Each row is followed by its class.
[ 244 -242 -253  366 -118  -37  -68  339 -153  160  -88  419 -131 -511
 -260 -150 -448 -142  -49 -260 -326   95  -20 -291 -107 -156 -275  154
 -250 -394  128  137  768  340   36   23   70  -22  227   22 -206 -218] -> G
[ 132 -305  -84  113  -35  -27 -294 -618   72  126  278  -70    3 -130
  113  343  331  145   30  -60  -22 -468 -151  -94   91 -219  -74 -103
  236   -7  -68  184  -94  -53   10   20  -40  183   44 -125   44  318] -> R
[-155  278   -1 -115   73  394   50 -194  230   91 -112  189  -93 -189
 -393  -52  135  100  -92  101  177 -203  352  -46 -452  -82 -269  166
  152 -136  -43 -135   38 -274  -37  -38  149 -260  139  225 -162 -170] -> N
[ -73 -134  572  219  -39 -521   12 -123  113  -21  146 -208 -152 -110
   97  112  -43 -111   71 -138  200 -352  147 -118  -48  144 -292   19
  268  203 -229   38 -622 -123 -201 -101    1   37  -87  384 -162  180] -> G
[ 161 -422  271  297  138 -516  -39   39   53  139  160   72  -44 -134
 -101  403  147  -12    3  -41 -127 -611   67  145 -371 -180 -408  -88
  343 -195 -336  156  -30  -26 -309   61  372  177   -6  398  -96   33] -> X
[ 329  -61    9  130  -49 -448 -248  184  -76  203 -109 -123  -15   16
   94   58 -262  -47  -14    7   50 -179  -26 -291  -30 -124 -200   18
   14 -190 -231  219  244  138  -26  -53  180  128  -42  235  -22  146] -> V
[ -11 -284  205   47 -146  411   13  -29   42  211  353  230  176 -124
  180   21  -39   84  -97  319  -25 -386   68   68  218 -173  -83  386
 -357 -118 -235   67  379 -113  -64   47 -226  -82  202 -211 -265  275] -> B
[ 253 -699  164   36   89 -843   22  223 -166 -203 -145   78  107  -17
    0  221 -120  201  -47  -72  260 -804  -24   26  118  107  -29 -129
  236 -195   -9   69 -363 -189 -306 -106  -61  236 -411  133  -22   76] -> G
[ 286  409 -274  122  -27  -88  -18  290  -51   46 -107  165 -386 -258
  189 -235 -389 -145    7 -579   19  526 -106 -118  -70   -9  -76  162
 -294 -234 -203  264  390  313   90   -6  241 -171  259  256 -145 -320] -> H
[ 166    9  243   67  -93 -396 -133  303  -42  515   -6   66  113 -298
 -152   13  -30   56 -186  464 -159   52   39  -30   79 -156 -284  175
   84 -329  -50 -290  366 -133   58  -38  251    4  159  -55 -153  -64] -> J
[-318 -169   33 -308  157  141   82  285  171  166  120 -320  -21  -22
 -259  484  174  231 -205  417  404 -636  138  436 -208 -131   49 -305
 -180 -293 -260 -131 -441 -231  120  -48  169 -319 -174  424  378  205] -> U
[ 132 -309  -84 -252   87  140  -22  -57 -276  431   11  252    5 -156
  -70 -133 -198  -14   92  252  -68 -422   54 -101 -174  -97 -127   61
  195  -17 -293  261   81  219   -3   12   61   50  199   40 -170  135] -> X
[ 103  338  265  178   46   48 -180 -285  100  335  138   20 -362  -99
  430 -185  297   19  430  264  -36  115   33 -119  -51 -202 -132  110
  139  -63 -301  -14  -23   58  -73 -173  -41   80  163   52   62  220] -> X
[ -66   34  -50 -144  -65 -116   10  248  -12  260  133  262    6 -341
  -82   42 -271   23  -63   40  -34   11   59  -25   62  -80  -19 -112
 -245 -204 -186  -41  164  204   74  -26   23 -197  171  201  213  182] -> J
[ -53  567  -72 -221  -21  156  179  -87  -28  406  141 -119  -58 -180
  -12 -125  -32   37    6   91 -146  327   57  166 -206 -171  226 -207
 -192 -146 -306  -83  153  164  138  184  330 -351  138   88  479  220] -> R
[ -54  325    4  400   49  176   73  169 -156  149 -196   11 -361 -132
   16 -315 -324  -53  209 -175    0  225   31   22 -164  -19 -194  -18
  -70 -230    5   86  122  128  311  -17   35 -305  103  365  215  -74] -> H
[ -97  126  147   -1   -4 -387   94  303  285 -117  182  -94   21 -248
 -236   33   19   96  102  420   20 -681  232   15 -197 -252 -288  145
   67  -73 -365 -198 -196 -576 -141  -71  169  -73   22  384 -307 -139] -> B
[  65 -127   17   55  174 -230  -50  -92 -102  164  -16  159 -150 -171
  282 -214 -137  -36  134   22 -234  -62   29  186 -438    4   -2  -51
    6 -153 -143  436  -13   99 -192   -8  135  135  -26  311   95 -273] -> D
[  -6   -5   70  142  234  -53  -55   34  -24 -216 -245   97 -279 -274
 -325 -114  188 -106   -1  146 -409 -183  -24  -39 -646 -123 -215 -189
  257 -522   28   28   18   13 -349  -40  -43  176 -190  448   -9 -407] -> H
[ 108  -74  518  249  406 -210 -356 -341  196 -120  -15  -26 -348 -218
  268  269  262 -206  -52 -180  -89 -253  -41   84 -435   42  117  -95
   54 -188 -214   80 -352  -68 -218 -187 -112  117 -121  593  339  260] -> B
[-303 -548   31  198  158 -160  -15   95   72 -189  -14 -223  164  350
 -179  390  158  137 -107 -131  373 -477    7  146   73   61 -161 -505
  102  -60  308 -170 -331  -86  -30  -62  -77   32 -336   82  276  131] -> B
[ 103  239  389  312 -169 -155  119 -341  120  285  297 -419 -247 -299
  469 -291   38  -55  414  137   23  -67  108 -426 -120   45 -282  398
  223  389 -289  239 -189 -122  136  -92  210  177  319  153 -190   66] -> V
[  45  329  -27  216   62  465 -220  -74   14  201  -89 -105   47   65
  291 -272   93 -133  192  -71  237 -138 -154 -262  -61  124  -16  -48
   59 -171  -70   50  -47  228  218  -55  187 -226  199  333   14  441] -> N
[-185 -228  100   52  278 -289 -225 -103  -95   48  268   -6 -248   49
  279  244   26  -18  308   20   59 -487   39  262    5 -130 -161 -122
   51  185 -213  434 -532  -19 -179 -162  -51   36  -23  319  -48   15] -> V
[-148    8   79  182   41 -492 -109  178  137  106  173  238  -42 -596
  150  464  460  -10  295  -78 -229 -262  183 -106 -209  -60 -242 -113
  236 -325 -260 -154 -207  -91 -277 -345  503   50 -112  385  193  110] -> U
[ 250  108  349  337 -227 -611   11  150  -13   87  162  209   -5 -384
  430 -230 -265   10  255  -45 -187  -10  164 -353 -123   37 -305  377
  201 -336 -337  115  298  133  -22  -35  465  114  238  353  -13  -92] -> G
[ 100  -69  305  524  286 -471 -271   26  118  -45 -318 -392  257  411
   72   81  303    4   13 -123  308 -438   96 -412  -32   48 -402  -96
  465  -48   -6  -40 -327  127 -183 -133  376  246 -291  438  203  126] -> J
[  59 -150  258  348    4 -490 -142   32   64  127  138 -254   -6 -197
 -147  200  120  -42 -317  269 -345 -145   28  205 -553 -147 -267 -110
  139 -575   41  -50  -55 -169 -110   53  381  110  -33  258  275 -259] -> G
[  77   85  -86 -168   35  128 -147  422 -240   92 -161  239  -78  101
  251 -384 -318  130  108  253  191   36  139  -65  168   49    9  126
   41    1  100   57  109  111  172   16   84   18  136  189  -44  -31] -> J
[ 101 -270 -234  254  105 -631 -339  207 -368 -148 -160   89  -61  145
 -330  265  -33  -16  -20 -126 -281 -372 -295  247 -154  -64 -164 -488
  196 -186  122 -169  -15  106 -284   97 -184   22 -336  178  239  -77] -> G
[-245  -99  161  431  283 -162  159 -162 -111 -460 -172   52 -517  162
  -23  126 -314 -118  186 -692  189 -193   41 -147 -326  -17 -308 -247
  -92  569 -419  324 -380   82 -256  107  -21  -77 -222  421  112  -70] -> V
[-209  -16  178  200  129   86  -36 -187  -17 -219 -145 -239 -144  186
 -151  129   35   54   -4   69  134 -432   92  -31 -271 -114 -219 -245
  160  -36   30  108 -360 -399   42    5  148  -94 -217  404   36   74] -> N
[ -82 -192 -372 -166  368 -188 -357  395 -263  -49 -184  712 -255 -388
  110  279   77   50   15   -1 -234  149 -200  -30  -21 -177  160 -131
 -278 -336 -184  110  232  414  -70  -96   14   31  -29   45  402 -129] -> X
[  72 -341  474  291   27 -821 -322   41  212  -28  173  109   11 -169
  144  280  -31 -135  -97 -145  -42 -388   -7  -15    8  -21 -113  -99
  -23 -378 -341  -38 -212  109 -313 -123 -173   29 -108  409  188  189] -> B
[-201  -42    8   -1  117  -81  318  220   33 -123 -268 -330 -205  112
  -40 -129  133  116  102 -131  240 -462  -87  323  -93  112  -97 -213
  159  165 -118  146 -384    7 -236 -129  159   80 -237  539  126 -120] -> R
[-198 -139  212  -42  145  -28   79  182  149 -189  149 -188 -167 -101
 -111  159  319   50   34  415   19 -166   47   80 -523    9  -87 -151
  110 -249   99 -112  -67  -28 -194 -128   73  206  -66  352  128 -351] -> J
[ 169 -167  207  544  242  -55  -62  -81 -186 -185 -203 -114  254  -22
   42 -264  224  129  344  247  191 -868  -73 -656 -411  -45 -542  -86
  334 -117 -139  147 -247  145 -252  -22  226  174 -271  343 -122  -45] -> D
[  -4 -302 -138  -38  -48  413 -192  358 -108  299    9  314   85 -368
 -173  165  -31   13 -180   82   38   25   24  -56  121   36  -75  168
 -161 -161  154  -21  453  324   -8   11  114  -74  150  -15 -260  -24] -> G
[  80  142   27 -176   12 -175   46    5 -213   85  133  377 -280 -569
  214  -95 -144   45  404  143 -285   48   12 -198 -306    5   28  270
 -153  -33 -382   66  365  109   34   12  155 -139  162   86  -64 -220] -> B
[ 214 -563  117  137   97 -785 -128 -178   16 -304  165  -60  -57 -157
 -114  375  168  101  130  104  153 -570  -39 -174 -281 -162 -311 -253
  517 -100  -92  314   63 -124 -171  -24  -11  413 -207   25  127 -192] -> R
[ 107  -71   92  193  308 -533  325    6 -326 -288 -173  495   -9   21
  240 -132 -196  165  557 -292  -59 -797  184 -154 -437  -89 -366   -8
  261  257 -490  298 -357   86 -457   40  285   92 -279  348    3  -33] -> B
[-108  -49  -13   20 -164 -142  278  184   25  496  -31  329   19 -258
  134 -451 -365  261  270  139  -69  -54   90  -75  -12   27 -189  -46
 -173 -134   -3   70   91  236  151   41  193  -72  210  275   49  180] -> H
[  31   -7  128  257  -73  246  -28  157  138  137   67 -416 -252  -92
 -378  171 -181  -75  -99   36  284  -30   17 -390 -188 -283 -462  -99
 -242  -79  -68  241  458  275   12   -2 -128  -24   19  426 -211  -25] -> H
[-110 -277  -12 -123  -33 -406  118 -117 -147   57 -128   89   -1  136
 -136  106 -150  -18  -61 -198 -323 -335   67  133   41  -69 -215 -165
   28  226    9  298 -307    8 -141   36   36    7 -180   78  -19   -9] -> D
[ 161   71  -43   39  -23 -333 -112  203  118  321  230   81 -124 -440
  158   -6  -35   67  376   60  195  -11   93 -401  -78 -129 -307  168
   49 -118 -274  177  619  302  109  -51  356   67  251  195 -154  104] -> R
[ 246  377  -45  -36 -120 -334   12 -161 -132  185  140  348 -119 -247
  535 -352 -154   33  521 -189 -143  186   58 -152   68  153  -43  372
  139  197 -334  -32  -61  -42   10 -169  -19   41  239    4 -231    6] -> U
[ 195  121  -32  115 -173 -229  -99  203 -173  141  205 -145   21  -46
   74   36 -200  173   94  -86  281 -305  -30  -59  249 -166 -213   59
 -138 -240 -315   50  459  273  101  240  -54 -206  -35  170   -7  343] -> V
[  71  -78  405  129   51 -446  -74   13  -77  143  -89  299 -425 -302
  388 -146 -224 -242  102 -170 -594   18   71  -14 -219  148 -205   69
   -2  210 -167  160  -81   25 -305  -81  -82  173   18  435  -67 -166] -> U
[ 299 -261 -160   76  -28 -203 -121 -103 -382  496  312  141  149 -438
  238  128   83   93  262    7 -113 -347 -275   93   54  -50   55  196
   36 -167 -238  162  476  304   34  -38   74   13  172 -161   49  242] -> B
[ -53   12  283 -646  337 -163  -96 -168  338   63  -30 -188 -313 -196
  -53  378  536   78  -70  410  135 -322   29  303 -306  -92  389 -200
  -30   87 -141   72 -325 -191 -300 -299  118   63 -135  376  314  -55] -> B
[  22 -115 -177 -343  -26   82 -299  346 -216  506   -2  188 -238 -575
 -115  400 -246    9 -245   92 -269   88   17  123  -18 -108  -53  -46
 -172 -266    6   27  657  309  119   15   97 -118   60  197  111   -9] -> N
[  54  117  381  344  -50 -593   96  216   77  462    0   72 -410 -441
  150 -166  -12  -59  336  -63   19  244 -156  -23 -112  -50  -12   29
 -101 -206 -458  167  153  525 -200    5  111 -114  124  478   47   49] -> R
[-154   82  152   96  127 -223   21 -163 -204  434   98  162 -167 -454
  259  -56  -33  -78  353   67 -468 -215   47 -135 -436  -75  -75   51
   -3   44 -606  214   59  275 -228   71  356 -101   36  369  175    0] -> G
[-238  -91  407  -62  183 -291  207 -196  414  103  100 -446  115  307
  160  359  220  131   25   82  285 -683 -112  334  -37   -4   69 -485
 -114 -291 -439   79 -717 -221   31  -65  131 -202 -241  589  312  625] -> U
[-119 -116  221  391  437 -182 -300  285  -17   -9 -230 -420 -416  186
 -402  508  114  -16  -49  117  403 -358 -192  190 -406 -210 -309 -567
   93  -96 -149   87  -79  269 -233  129  129 -137 -386  647  284   37] -> J
[   3  242   74  -15  215    3 -221 -170 -179 -199   29   29 -156 -131
  185   91  362   -8  164  200  -14 -293  -60 -127 -273 -130  -22  -69
  124 -107 -303    3 -468 -281 -129 -103  177  -56 -154  126   48  101] -> H
[ 128  107   39  -13  -71  339   22 -198   34  216 -174 -219 -278  -60
  165 -339   42  -86   76 -225   81  203   27 -202  -68  238   32   77
  -84   35   13   75  166  209  160  -81  -93   40   89  227   58  128] -> V
[ 176 -606  421  395 -144  -97  -99  203  -76  340  534   68   84 -366
  334   49 -366  -55   61  205  239 -535  -83   66  376 -120   35  144
  -82 -562 -202  385  203  323   45  -35 -178  -68  305   49   -7  460] -> V
[-106  251  184  -84 -192  292  175   20  153  478  166   38 -229 -206
   67 -154 -243   51   95   23  131 -211  140  242  316 -163 -132  246
 -126   -5 -381  183   41  -56  164   63 -130 -286  317  348 -372  498] -> V
[ -56  -98   90 -310  142 -299   30 -183   10  101 -186   -5 -339 -249
 -120  193   -1  149   10  -34   13 -288  204  173 -181  -70  -19  -14
  115  452  -82  186 -159 -175  -85 -152  122  117 -129  314  276  -90] -> N
[ 117  327  -60  254  207  176  -13  -38   82 -365 -329  -20 -329    0
  114 -182  138  -33  119 -301  -68  -81 -116 -238 -209  -85  -76   30
  -92 -187 -146   45 -123   52 -167 -174   14   33 -100  383   39 -232] -> U
[ -59   -6 -375 -144  -34  404   24  276 -235   45 -279  293 -123   85
   51 -251 -299  140 -127  126 -137  163 -117   55   94 -139   44  -31
 -481 -266   63  271  280  193  306   78  -42 -128  114   38  253  -29] -> N
[ 250 -226   -5 -322   30 -326 -354   86 -233  219 -131  246 -174  -90
  276  106 -306  -10 -152  -88 -277  134  -69  192   91  251  278  -50
 -101  121  181  -50  316  155   -7  -31 -149   60  -27   62  289 -160] -> G
[ 162  173   95 -288   12 -253 -213 -124  -67  362   63  407 -116 -226
  363 -160  -38   31  135  236  -75  604   64   17   44   16  239   16
  -81   35 -125   -2  154  134   66 -133  -40   87  186 -210  412  148] -> G
[-516   44 -363 -190  133  735  -56  134  150  -32   16 -166  270  386
   55  137  327  287   71  310  750 -826  -19  159   40 -109 -356 -612
  156 -190   45   53 -543 -152  117 -159  168 -159 -180  277  133  577] -> U
[  74 -243  -35  -61  137 -326   73  342   52 -139 -203 -167    4  -73
 -424  180   40   38 -199  -88   45 -640   86   24 -199 -150 -182  -22
   29   -6   33  -14   49  -25 -297 -180  263  148 -143  377  -44 -365] -> V
[-357 -102 -147  206  190  526   59  155   -4 -154 -198 -138 -113  -70
 -498  319  355   24  -96 -141  398 -634   92  -18 -259 -200 -341 -420
   96 -224   59 -150 -169 -174  -52  -47   -8 -244 -342  270   37  196] -> B
[ 395 -155  134  409  -49 -456 -177  230  -86  232   44   19  275  -35
  227 -284 -393  156  197  163  273 -284   77 -355   16 -157 -316 -124
   62 -400   36  267  420  288  113  -27  219  175   69  287  207  189] -> V
[ 324   37   -8 -262 -108 -489 -176  -11 -331  371   24  664  462  -44
  327  -32 -269  219  132   44  -57 -213  107  -91  271   31  -14  106
   97   78 -213  -49  291   11    6   55   40  -28   60 -118   22  426] -> V
[ 506 -273  102  224 -228 -511  -95  174 -114  124  295  285  167 -481
  226 -214 -176  132  187  310 -159 -355  -73 -247  -25 -107   28  377
  124 -498 -156   94  576  124  -64   75  104  190  259    0 -121  -51] -> U
[ 158  -69   83   53  162 -428  -67   67  -44 -397 -392  207   30   63
  100   32   58   87  176 -207   48 -367 -131 -412  -16  108  -83 -268
   60   14  -91  -85 -278   37 -297 -110  -98  159 -417  308    6  139] -> B
[ 405   29 -313 -179   30 -168 -340 -107   -3  381  104  374  -18 -190
  314   60  115   85   87 -212   56   67  144  -76  101  -69  153  453
 -126  -26  -80  105  364   -9  211 -247  223   76  357  -62   64  239] -> U
[ -18 -201  308  174  184 -134  -48  264  190  -10  -55 -255  177  152
 -281  311  231    1 -185   92  345 -419   87  197   52   49   92 -140
   77 -197   67 -314 -201 -135 -139  -53   19 -162 -201  210  170  235] -> N
[ 474  -24 -414 -291  -57 -339 -423   76 -203  484  183  592  143 -332
  185  110 -226  -24  121    5 -313   39   76 -252 -261  -78  134   -3
   13 -325 -235  -47  899  301  -26  131  277  -36  231 -134  145  177] -> N
[ 331 -174   76  384 -181  -71 -114  -16   -2    8  -46  -63  137 -106
 -180 -408 -235  -30  -84  129  -56 -362    0 -363  126 -104 -151  408
   51 -323 -111   24  284   -8    9  -43 -316   39  166   40 -148 -236] -> H
[  34 -260  -61 -130 -135  145 -207   25  307  485  104 -148  137 -313
  -38  292  -67   56 -237   -9  247  -82  162  -18  330   23 -183  189
  -63   67  253   52  342  148  341 -126   56   67  161 -141  -24  276] -> V
[ 244   -3  370  486 -124 -435 -238  300  111  313  116 -140 -123 -233
  134 -294 -238  -90   75  293  116 -127  -38 -316 -153 -100 -257    0
  -69 -593 -103  180  164  385 -101   50    6  -93  128  459  -58   21] -> R
[ -44    9  404  166  208  -68 -199   57  -34  324 -181  421  -50 -110
  309 -248 -122 -166  254  -85   99 -137  141 -358  106  269 -190   98
 -103  156 -241   24 -233   66 -204 -243  -94 -178   45  432 -307  403] -> R
[ -42 -385  138   -8  202 -265 -126 -157   71 -101  233  -96   21 -104
  271  273  358   -9  198 -216  298 -579  142 -145 -197  202 -167 -178
  394  -85 -253  -46 -605  154 -174 -296   37  222 -151  265  268  197] -> R
[-211  -79  608  311   96 -493   32 -222  165  126  112 -151  240   95
   40  -79  379   99  176  298   71 -594   71 -236  -33  -99 -271  -52
  -38   93 -236 -167 -561 -244 -252 -132   47    8 -125  341  -77  360] -> R
[ -71  228 -259  160   67  188 -182    0   53 -167 -172  156 -328 -215
  184  -72  134 -137  -61 -260 -375  103  -69   58  -69  -47 -143   79
   13   48  183   16  -23 -179 -220 -342 -118  193   39  115    0 -446] -> X
[ 424   44 -135 -199  -28   95 -426  100  -29  389   64  472  -72 -414
 -109 -107  -89  168 -180  538 -165  287   34  141  132 -310  135  399
 -173 -229   43   92  702  -37  149   56  127    7  471 -184  -47  -98] -> B
[  37  -48    9  -48 -138  140   61   -1   -9  540  212   20  268 -101
  -48   61   27  145  122  380  -95 -306   45  -74  120 -191  -93  129
   45 -263 -150  -76  455   26  203   24  173  -94  235  -29  -94  336] -> J
[  78 -143  -57    4   39 -346 -293  106  121  -65  102  324  182 -168
  -63  299   46   64  167   71 -132 -639   74 -137  -35 -216 -222 -165
   78  -11 -395  -61  -67  -32 -203   42  208   36 -120  293  -16  359] -> H
[ 201 -461   -9  -93  118 -171 -345  392  -22  248  -12  -50  206 -189
 -483  431  -84  -30 -515  290  192 -420  170  120 -304   -2   34 -173
  243 -368  141 -106  292   81 -163  155  458 -117  -71  107  205  -73] -> X
